Here is a tiny trained network, its code and every weight. The questions are about switching its units off for an input and a target symbol, where a switched-off unit gives its printed mean instead of its output.

import numpy as np


def w(rows, s, z=0):
    codes = np.array(rows[::2]) - 128.0
    scale = np.full(codes.shape[1], s)
    scale[-1] = z or s
    return codes * scale


def norm(h):
    return h / np.sqrt((h * h).mean(-1, keepdims=True) + 1e-5)


def f(y):
    return np.maximum(y, 0)


def softmax(a):
    e = np.exp(a - a.max(-1, keepdims=True))
    return e / e.sum(-1, keepdims=True)


def log_softmax(a):
    a = a - a.max(-1, keepdims=True)
    return a - np.log(np.exp(a).sum(-1, keepdims=True))


def net(x, mask):
    ids = ['αγδζμω'.index(c) for c in x.split()]
    T = len(ids)
    res = E[ids] + P[:T]
    r = norm(res)
    for j in range(3):
        rows = slice(3 * j, 3 * j + 3)
        q, k, v = (r @ M[0][rows].T for M in (Q, K, V))
        z = softmax(np.where(np.tri(T) > 0, q @ k.T / 3**0.5, -1e9)) @ v
        o = O[0][rows]
        res = res + np.where(mask[j], z, o[:, -1]) @ o[:, :-1]
    y = f(norm(res) @ A[0][:, :-1].T + A[0][:, -1])
    res = res + np.where(mask[3:7], y, B[0][:, -1]) @ B[0][:, :-1]
    return log_softmax(norm(res)[-1] @ U[:, :-1].T + U[:, -1])


Q, K, V, O, A, B = {}, {}, {}, {}, {}, {}
E = w([
[53,97,242],'α',
[106,188,225],'γ',
[135,136,213],'δ',
[123,134,9],'ζ',
[162,86,219],'μ',
[178,71,206],'ω',
],0.011)
P = w([
[235,9,30],'0',
[71,177,156],'1',
[118,166,230],'2',
[161,71,21],'3',
[4,227,116],'4',
[123,138,255],'5',
],0.0093)
Q[0] = w([
[45,190,221],'h1',
[112,86,85],'h1',
[36,103,44],'h1',
[115,165,15],'h2',
[1,8,79],'h2',
[65,107,202],'h2',
[33,89,165],'h3',
[75,110,226],'h3',
[151,103,217],'h3',
],0.0081)
K[0] = w([
[80,88,151],'h1',
[116,183,185],'h1',
[149,163,171],'h1',
[120,133,10],'h2',
[99,55,102],'h2',
[104,208,222],'h2',
[52,148,139],'h3',
[17,124,180],'h3',
[116,123,193],'h3',
],0.012)
V[0] = w([
[189,215,132],'h1',
[254,181,145],'h1',
[136,176,85],'h1',
[81,164,118],'h2',
[153,163,216],'h2',
[168,217,217],'h2',
[164,245,160],'h3',
[102,242,153],'h3',
[139,114,207],'h3',
],0.0094)
O[0] = w([
[230,107,254,22],'h1',
[253,81,210,79],'h1',
[159,150,133,20],'h1',
[105,154,118,124],'h2',
[166,48,68,253],'h2',
[144,145,107,236],'h2',
[67,92,192,117],'h3',
[74,26,172,146],'h3',
[88,86,156,252],'h3',
],0.0075,0.0051)
A[0] = w([
[158,128,42,111],'n1',
[134,141,184,167],'n2',
[255,113,109,221],'n3',
[126,99,136,255],'n4',
],0.014,0.0021)
B[0] = w([
[255,44,203,239],'n1',
[252,164,167,181],'n2',
[49,90,47,255],'n3',
[73,105,67,254],'n4',
],0.0072,0.0038)
U = w([
[17,84,11,98],'α',
[218,117,254,183],'γ',
[185,97,177,1],'δ',
[190,143,177,120],'ζ',
[193,69,195,8],'μ',
[243,33,84,239],'ω',
],0.0085,0.0025)

Each question gives the input, a string of symbols that net reads in full, and the target symbol t.
The units are the heads (3 rows each of Q, K, V and O) and the neurons (one row each of A and B). Each row of codes is followed by its name. A weight is (code - 128) times the scale printed after its matrix; where a second scale follows, it is the last column's (O, A, B and U).
mask holds one flag per unit, heads first, then neurons. A switched-off unit (its flag False) gives its mean, the last column of its rows in O or B, instead of its output. The means were averaged over made-up inputs and are rounded, as every weight is.
A unit's drop is (log p(t) with every unit on - log p(t) with that unit switched off) / (log p(t) with every unit on - log p(t) with every unit switched off).
The circuit of an input: a set's keep is (log p(t) with only the set's units on - log p(t) with every unit switched off) / (log p(t) with every unit on - log p(t) with every unit switched off). Starting from all 7 units, units are removed one at a time, each time the one whose removal leaves the highest keep (on an exact tie, the one counted first), for as long as the keep stays at least 0.8.
circuit, biggest first: the units of the circuit, biggest drop first
heads that matter: for each layer, one digit per head in row order, 1 if its drop is at least 0.15 and else 0, layers parted by /
drop of u: that unit's drop, to one decimal
input α μ δ, target α: heads that matter : 110
input δ α μ α ζ ω, target α: circuit, biggest first : [h1, n1]
input μ γ α α δ ω, target α: circuit, biggest first : [h1]
input α α α α α α, target α: heads that matter : 100
input ζ γ γ γ ζ, target ζ: heads that matter : 110
input δ ζ γ γ γ, target γ: heads that matter : 100
input γ ω α α δ δ, target α: heads that matter : 100
input ζ α α γ, target ω: heads that matter : 010
input α α γ, target α: heads that matter : 110
input α ω γ γ α ζ, target γ: circuit, biggest first : [h1, h2, n3]
input γ γ α γ γ ζ, target γ: circuit, biggest first : [h1, h2]
input α ω ω α μ μ, target α: drop of n4 : 0.0
input ω α α γ, target ω: drop of n1 : 0.5
input α α μ, target α: drop of h2 : 0.1
